Below is a small trained network, with its code and all its weights. Each question gives an input and a class and asks what happens when units are switched off, that is, made to give their printed mean instead of their output.

import numpy as np


def w(rows, s, z=0):
    codes = np.array(rows[::2]) - 128.0
    scale = np.full(codes.shape[1], s)
    scale[-1] = z or s
    return codes * scale


def f(y):
    return y / 2 * (1 + np.tanh(0.7978845608 * (y + 0.044715 * y**3)))


def log_softmax(a):
    a = a - a.max(-1, keepdims=True)
    return a - np.log(np.exp(a).sum(-1, keepdims=True))


def net(x, mask):
    res = np.array(x, float).reshape(1, 5) / 4 @ E
    y = f(res @ A[0][:, :-1].T + A[0][:, -1])
    res = res + np.where(mask, y, B[0][:, -1]) @ B[0][:, :-1]
    return log_softmax(res[-1] @ U[:, :-1].T + U[:, -1])


A, B = {}, {}
E = w([
[63,252,100,187],'x0',
[23,116,195,83],'x1',
[157,99,235,237],'x2',
[127,126,127,127],'x3',
[183,204,189,74],'x4',
],0.0048)
A[0] = w([
[50,110,192,84,120],'neuron 1',
[121,125,130,127,129],'neuron 2',
[201,188,201,62,24],'neuron 3',
[97,216,105,181,46],'neuron 4',
[35,38,23,206,65],'neuron 5',
[113,150,56,61,57],'neuron 6',
[127,136,149,153,74],'neuron 7',
[213,140,60,179,59],'neuron 8',
[57,112,185,88,103],'neuron 9',
[92,200,105,165,76],'neuron 10',
[95,210,109,176,44],'neuron 11',
[113,147,56,49,32],'neuron 12',
[6,106,186,75,83],'neuron 13',
[114,152,52,49,40],'neuron 14',
[186,201,187,69,42],'neuron 15',
[109,148,53,59,20],'neuron 16',
[108,168,127,155,67],'neuron 17',
[96,188,113,159,70],'neuron 18',
[124,123,119,134,131],'neuron 19',
[241,135,51,167,95],'neuron 20',
[160,110,224,240,2],'neuron 21',
[95,215,113,176,66],'neuron 22',
[34,141,195,92,79],'neuron 23',
[187,254,193,42,40],'neuron 24',
[208,12,162,38,56],'neuron 25',
[129,118,227,233,2],'neuron 26',
[233,165,48,187,77],'neuron 27',
[102,182,118,153,76],'neuron 28',
[91,202,110,165,79],'neuron 29',
],0.0098,0.0054)
B[0] = w([
[170,169,116,158,205],'neuron 1',
[128,128,128,129,130],'neuron 2',
[44,130,129,138,147],'neuron 3',
[172,68,115,143,154],'neuron 4',
[32,104,198,218,237],'neuron 5',
[154,127,192,83,176],'neuron 6',
[119,111,142,115,98],'neuron 7',
[148,185,115,145,170],'neuron 8',
[162,162,119,149,178],'neuron 9',
[156,86,99,124,152],'neuron 10',
[159,71,113,136,145],'neuron 11',
[149,115,200,92,171],'neuron 12',
[186,178,125,181,222],'neuron 13',
[157,116,206,90,181],'neuron 14',
[67,122,146,166,146],'neuron 15',
[150,123,184,83,157],'neuron 16',
[125,99,120,121,108],'neuron 17',
[139,93,105,124,132],'neuron 18',
[125,130,130,132,132],'neuron 19',
[160,201,121,169,226],'neuron 20',
[146,122,209,63,187],'neuron 21',
[167,63,115,147,162],'neuron 22',
[151,186,107,157,187],'neuron 23',
[52,103,177,227,197],'neuron 24',
[188,3,92,172,251],'neuron 25',
[141,124,216,73,173],'neuron 26',
[177,203,122,163,213],'neuron 27',
[134,99,109,123,125],'neuron 28',
[155,80,103,131,156],'neuron 29',
],0.04,0.003)
U = w([
[161,155,218,89,127],'0',
[132,159,145,139,251],'1',
[166,102,122,155,101],'2',
[167,205,150,170,73],'3',
[78,147,172,172,95],'4',
[55,181,32,2,139],'5',
[75,153,90,25,82],'6',
],0.0075,0.019)

Each question gives the input, the list of numbers given to net, and the class t.
The units are the neurons (one row each of A and B). Each row of codes is followed by its name. A weight is (code - 128) times the scale printed after its matrix; where a second scale follows, it is the last column's (A, B and U).
mask holds one flag per neuron, in row order. A switched-off neuron (its flag False) gives its mean, the last column of its row in B, instead of its output. The means were averaged over made-up inputs and are rounded, as every weight is.
A unit's drop is (log p(t) with every unit on - log p(t) with that unit switched off) / (log p(t) with every unit on - log p(t) with every unit switched off).
The circuit of an input: a set's keep is (log p(t) with only the set's units on - log p(t) with every unit switched off) / (log p(t) with every unit on - log p(t) with every unit switched off). Starting from the 12 units with the biggest drops (on a tie, the unit counted first), units are removed one at a time, each time the one whose removal leaves the highest keep (on an exact tie, the one counted first), for as long as the keep stays at least 0.8.
circuit, biggest first: the units of the circuit, biggest drop first
k most important neurons: the k neurons with the biggest drops, biggest first
drop of u: that unit's drop, to one decimal
input [-3,-5,6,5,-7], class 4: circuit, biggest first -> [neuron 5]
input [-5,5,4,4,8], class 4: circuit, biggest first -> [neuron 24; neuron 3]
input [2,-2,6,-4,1], class 0: circuit, biggest first -> [neuron 21; neuron 26]
input [-3,-5,2,3,-4], class 3: 3 most important neurons -> [neuron 20; neuron 27; neuron 8]
input [-6,7,-6,0,1], class 3: 4 most important neurons -> [neuron 13; neuron 1; neuron 9; neuron 23]
input [1,8,1,-2,8], class 3: circuit, biggest first -> [neuron 13; neuron 23]
input [-8,3,-7,4,8], class 2: 2 most important neurons -> [neuron 25; neuron 5]
input [7,-8,-2,-5,-1], class 3: 3 most important neurons -> [neuron 27; neuron 20; neuron 8]
input [-1,7,1,-4,-4], class 3: circuit, biggest first -> [neuron 13; neuron 1]
input [2,-7,-5,-4,7], class 3: 2 most important neurons -> [neuron 27; neuron 20]
input [-8,-2,-7,-7,2], class 2: 3 most important neurons -> [neuron 25; neuron 21; neuron 26]
input [-4,-6,-6,-1,3], class 0: circuit, biggest first -> [neuron 14; neuron 6]
input [5,-7,-3,-4,-8], class 4: 3 most important neurons -> [neuron 5; neuron 13; neuron 1]
input [-8,5,-7,5,-4], class 2: circuit, biggest first -> [neuron 25]
input [-1,8,0,4,-8], class 3: 2 most important neurons -> [neuron 13; neuron 1]
input [3,-2,7,-1,1], class 0: 2 most important neurons -> [neuron 21; neuron 26]
input [1,6,8,-1,-6], class 0: 2 most important neurons -> [neuron 26; neuron 21]
input [1,-8,6,1,3], class 3: 3 most important neurons -> [neuron 27; neuron 20; neuron 8]
input [0,-6,3,3,8], class 4: drop of neuron 23 -> 0.0
input [7,0,-8,-6,-6], class 0: drop of neuron 14 -> 0.1
input [1,1,1,-4,7], class 4: drop of neuron 24 -> 0.3
input [-3,5,6,4,-5], class 0: circuit, biggest first -> [neuron 26]
